Below are the code and all the weights of a small trained network. Each question names an input and a target symbol and asks about switching units off, where a switched-off unit gives its printed mean instead of its output.

import numpy as np


def w(rows, s, z=0):
    codes = np.array(rows[::2]) - 128.0
    scale = np.full(codes.shape[1], s)
    scale[-1] = z or s
    return codes * scale


def norm(h):
    return h / np.sqrt((h * h).mean(-1, keepdims=True) + 1e-5)


def f(y):
    return y / 2 * (1 + np.tanh(0.7978845608 * (y + 0.044715 * y**3)))


def softmax(a):
    e = np.exp(a - a.max(-1, keepdims=True))
    return e / e.sum(-1, keepdims=True)


def log_softmax(a):
    a = a - a.max(-1, keepdims=True)
    return a - np.log(np.exp(a).sum(-1, keepdims=True))


def net(x, mask):
    ids = ['βγδηπτφω'.index(c) for c in x.split()]
    T = len(ids)
    res = E[ids] + P[:T]
    u = 0
    for l in range(3):
        r = norm(res)
        for j in range(2):
            rows = slice(4 * j, 4 * j + 4)
            q, k, v = (r @ M[l][rows].T for M in (Q, K, V))
            z = softmax(np.where(np.tri(T) > 0, q @ k.T / 4**0.5, -1e9)) @ v
            o = O[l][rows]
            res = res + np.where(mask[u + j], z, o[:, -1]) @ o[:, :-1]
        u += 2
        y = f(norm(res) @ A[l][:, :-1].T + A[l][:, -1])
        res = res + np.where(mask[u : u + 8], y, B[l][:, -1]) @ B[l][:, :-1]
        u += 8
    return log_softmax(norm(res)[-1] @ U[:, :-1].T + U[:, -1])


Q, K, V, O, A, B = {}, {}, {}, {}, {}, {}
E = w([
[147,31,152],'β',
[207,61,196],'γ',
[139,75,132],'δ',
[166,73,159],'η',
[235,46,212],'π',
[253,115,206],'τ',
[129,143,96],'φ',
[76,246,215],'ω',
],0.003)
P = w([
[5,138,104],'0',
[165,148,145],'1',
[151,91,181],'2',
[149,128,105],'3',
[115,130,145],'4',
[109,137,87],'5',
[115,160,155],'6',
],0.003)
Q[0] = w([
[107,97,92],'0.h1',
[2,117,142],'0.h1',
[242,68,203],'0.h1',
[177,112,92],'0.h1',
[39,55,244],'0.h2',
[84,232,105],'0.h2',
[74,59,81],'0.h2',
[160,44,88],'0.h2',
],0.0024)
K[0] = w([
[128,87,89],'0.h1',
[54,134,251],'0.h1',
[148,145,23],'0.h1',
[195,253,96],'0.h1',
[82,67,201],'0.h2',
[191,206,118],'0.h2',
[155,102,74],'0.h2',
[54,134,121],'0.h2',
],0.0035)
V[0] = w([
[126,112,157],'0.h1',
[130,103,141],'0.h1',
[62,102,163],'0.h1',
[143,125,153],'0.h1',
[64,90,133],'0.h2',
[127,100,128],'0.h2',
[143,126,136],'0.h2',
[122,171,252],'0.h2',
],0.0038)
O[0] = w([
[4,169,123,184],'0.h1',
[131,164,102,175],'0.h1',
[50,118,104,151],'0.h1',
[142,206,77,177],'0.h1',
[99,93,180,137],'0.h2',
[161,241,140,161],'0.h2',
[118,137,177,152],'0.h2',
[99,81,115,248],'0.h2',
],0.0021,0.0016)
A[0] = w([
[72,121,155,58],'0.n1',
[171,168,140,63],'0.n2',
[120,106,151,42],'0.n3',
[138,101,99,224],'0.n4',
[140,93,136,75],'0.n5',
[140,115,253,253],'0.n6',
[166,84,97,158],'0.n7',
[96,63,160,78],'0.n8',
],0.0037,0.00068)
B[0] = w([
[250,143,77,119],'0.n1',
[118,124,102,133],'0.n2',
[140,193,97,132],'0.n3',
[120,108,215,142],'0.n4',
[128,190,138,143],'0.n5',
[23,129,83,253],'0.n6',
[128,230,233,153],'0.n7',
[89,184,55,153],'0.n8',
],0.002,0.0025)
Q[1] = w([
[71,218,76],'1.h1',
[118,119,45],'1.h1',
[164,2,201],'1.h1',
[127,166,62],'1.h1',
[207,227,176],'1.h2',
[150,112,103],'1.h2',
[94,198,47],'1.h2',
[142,121,224],'1.h2',
],0.0035)
K[1] = w([
[145,16,238],'1.h1',
[30,81,169],'1.h1',
[99,213,7],'1.h1',
[137,135,225],'1.h1',
[4,115,56],'1.h2',
[116,114,190],'1.h2',
[161,165,78],'1.h2',
[42,88,166],'1.h2',
],0.0034)
V[1] = w([
[95,51,133],'1.h1',
[81,169,253],'1.h1',
[91,90,92],'1.h1',
[98,177,129],'1.h1',
[84,119,27],'1.h2',
[179,60,67],'1.h2',
[56,62,154],'1.h2',
[167,175,129],'1.h2',
],0.0038)
O[1] = w([
[165,156,251,204],'1.h1',
[63,134,208,238],'1.h1',
[97,225,109,140],'1.h1',
[158,136,115,108],'1.h1',
[119,61,77,53],'1.h2',
[218,223,199,96],'1.h2',
[134,114,62,250],'1.h2',
[67,91,186,68],'1.h2',
],0.0026,0.0019)
A[1] = w([
[240,93,51,255],'1.n1',
[58,131,17,56],'1.n2',
[76,93,232,125],'1.n3',
[150,97,89,148],'1.n4',
[251,127,173,171],'1.n5',
[201,174,251,116],'1.n6',
[101,107,64,74],'1.n7',
[128,158,17,109],'1.n8',
],0.0031,0.0015)
B[1] = w([
[61,158,1,154],'1.n1',
[80,125,191,89],'1.n2',
[182,123,193,216],'1.n3',
[85,193,73,117],'1.n4',
[62,145,75,223],'1.n5',
[46,123,147,250],'1.n6',
[87,144,188,89],'1.n7',
[109,238,132,85],'1.n8',
],0.0024,0.0023)
Q[2] = w([
[133,164,3],'2.h1',
[133,117,114],'2.h1',
[41,100,46],'2.h1',
[87,156,67],'2.h1',
[201,170,95],'2.h2',
[64,218,116],'2.h2',
[32,186,29],'2.h2',
[38,166,22],'2.h2',
],0.0042)
K[2] = w([
[80,117,192],'2.h1',
[79,99,126],'2.h1',
[162,137,255],'2.h1',
[101,28,226],'2.h1',
[48,155,99],'2.h2',
[163,25,63],'2.h2',
[101,43,166],'2.h2',
[66,48,186],'2.h2',
],0.0032)
V[2] = w([
[147,189,139],'2.h1',
[108,128,217],'2.h1',
[19,241,77],'2.h1',
[112,59,143],'2.h1',
[163,198,188],'2.h2',
[200,252,168],'2.h2',
[173,205,136],'2.h2',
[228,21,134],'2.h2',
],0.0029)
O[2] = w([
[16,76,130,75],'2.h1',
[144,66,62,253],'2.h1',
[81,41,96,54],'2.h1',
[243,153,147,217],'2.h1',
[29,10,209,124],'2.h2',
[31,27,90,27],'2.h2',
[6,90,80,43],'2.h2',
[240,211,197,156],'2.h2',
],0.0022,0.0015)
A[2] = w([
[132,182,60,252],'2.n1',
[22,53,90,95],'2.n2',
[162,22,132,168],'2.n3',
[146,79,127,199],'2.n4',
[180,69,119,181],'2.n5',
[3,240,160,179],'2.n6',
[179,86,140,153],'2.n7',
[21,99,15,70],'2.n8',
],0.005,0.0014)
B[2] = w([
[154,57,25,139],'2.n1',
[68,108,217,75],'2.n2',
[44,73,26,228],'2.n3',
[44,133,75,192],'2.n4',
[6,212,40,229],'2.n5',
[92,25,12,143],'2.n6',
[63,155,128,252],'2.n7',
[208,133,245,112],'2.n8',
],0.0022,0.0015)
U = w([
[84,90,122,25],'β',
[137,103,129,33],'γ',
[146,98,139,44],'δ',
[109,81,163,58],'η',
[209,182,213,174],'π',
[144,189,150,124],'τ',
[188,161,2,254],'φ',
[28,55,60,215],'ω',
],0.0074,0.0038)

Each question gives the input, a string of symbols that net reads in full, and the target symbol t.
The units are the heads (4 rows each of Q, K, V and O) and the neurons (one row each of A and B). Each row of codes is followed by its name. A weight is (code - 128) times the scale printed after its matrix; where a second scale follows, it is the last column's (O, A, B and U).
mask holds one flag per unit, layer by layer, with each layer's heads first. A switched-off unit (its flag False) gives its mean, the last column of its rows in O or B, instead of its output. The means were averaged over made-up inputs and are rounded, as every weight is.
A unit's drop is (log p(t) with every unit on - log p(t) with that unit switched off) / (log p(t) with every unit on - log p(t) with every unit switched off).
The circuit of an input: a set's keep is (log p(t) with only the set's units on - log p(t) with every unit switched off) / (log p(t) with every unit on - log p(t) with every unit switched off). Starting from the 12 units with the biggest drops (on a tie, the unit counted first), units are removed one at a time, each time the one whose removal leaves the highest keep (on an exact tie, the one counted first), for as long as the keep stays at least 0.8.
units of the circuit, in order: the units of the circuit, biggest drop first
unit that matters most: the unit with the biggest drop
top k neurons: the k neurons with the biggest drops, biggest first
top k neurons in layer l: the k neurons of layer l with the biggest drops, biggest first
which heads matter: for each layer, one digit per head in row order, 1 if its drop is at least 0.15 and else 0, layers parted by /
drop of u: that unit's drop, to one decimal
input τ φ π τ, target φ: unit that matters most => 1.h1
input π π φ, target π: units of the circuit, in order => (1.n5, 1.n1)
input δ π π ω, target ω: top 4 neurons => (2.n6, 0.n7, 2.n8, 0.n4)
input τ φ π γ, target φ: units of the circuit, in order => (1.h1, 1.n1)
input τ β η β, target π: top 2 neurons => (0.n7, 0.n4)
input π φ π τ π φ γ, target ω: units of the circuit, in order => (2.h2, 1.h1)
input φ η π γ π φ η, target ω: which heads matter => 00 / 10 / 11
input γ η φ β π π φ, target π: which heads matter => 00 / 10 / 00
input π γ η φ π, target ω: which heads matter => 00 / 10 / 00
input γ φ γ π β η, target π: which heads matter => 00 / 00 / 00
input φ η ω π π δ, target π: which heads matter => 00 / 01 / 00
input π δ π φ φ β, target φ: top 4 neurons in layer 0 => (0.n6, 0.n7, 0.n5, 0.n8)
input η π π φ π π, target φ: top 3 neurons in layer 1 => (1.n1, 1.n5, 1.n8)
input δ φ φ π β, target π: which heads matter => 10 / 01 / 01
input φ φ π η π γ, target π: unit that matters most => 1.h2
input φ φ π, target ω: top 2 neurons => (1.n8, 2.n3)
input π γ φ π φ β, target φ: which heads matter => 00 / 11 / 00
input φ φ η, target ω: top 2 neurons => (1.n8, 2.n3)
input π π φ φ τ, target ω: which heads matter => 00 / 00 / 01
input δ φ γ π, target φ: top 2 neurons => (1.n1, 1.n8)
input π φ γ, target ω: top 2 neurons in layer 2 => (2.n3, 2.n5)
input η β π η, target π: top neuron in layer 0 => (0.n7)
input π π φ φ γ φ τ, target ω: drop of 2.h1 => -0.1
input δ φ φ τ, target φ: drop of 2.n1 => 0.1
input φ β γ π δ, target π: drop of 1.n1 => 0.0
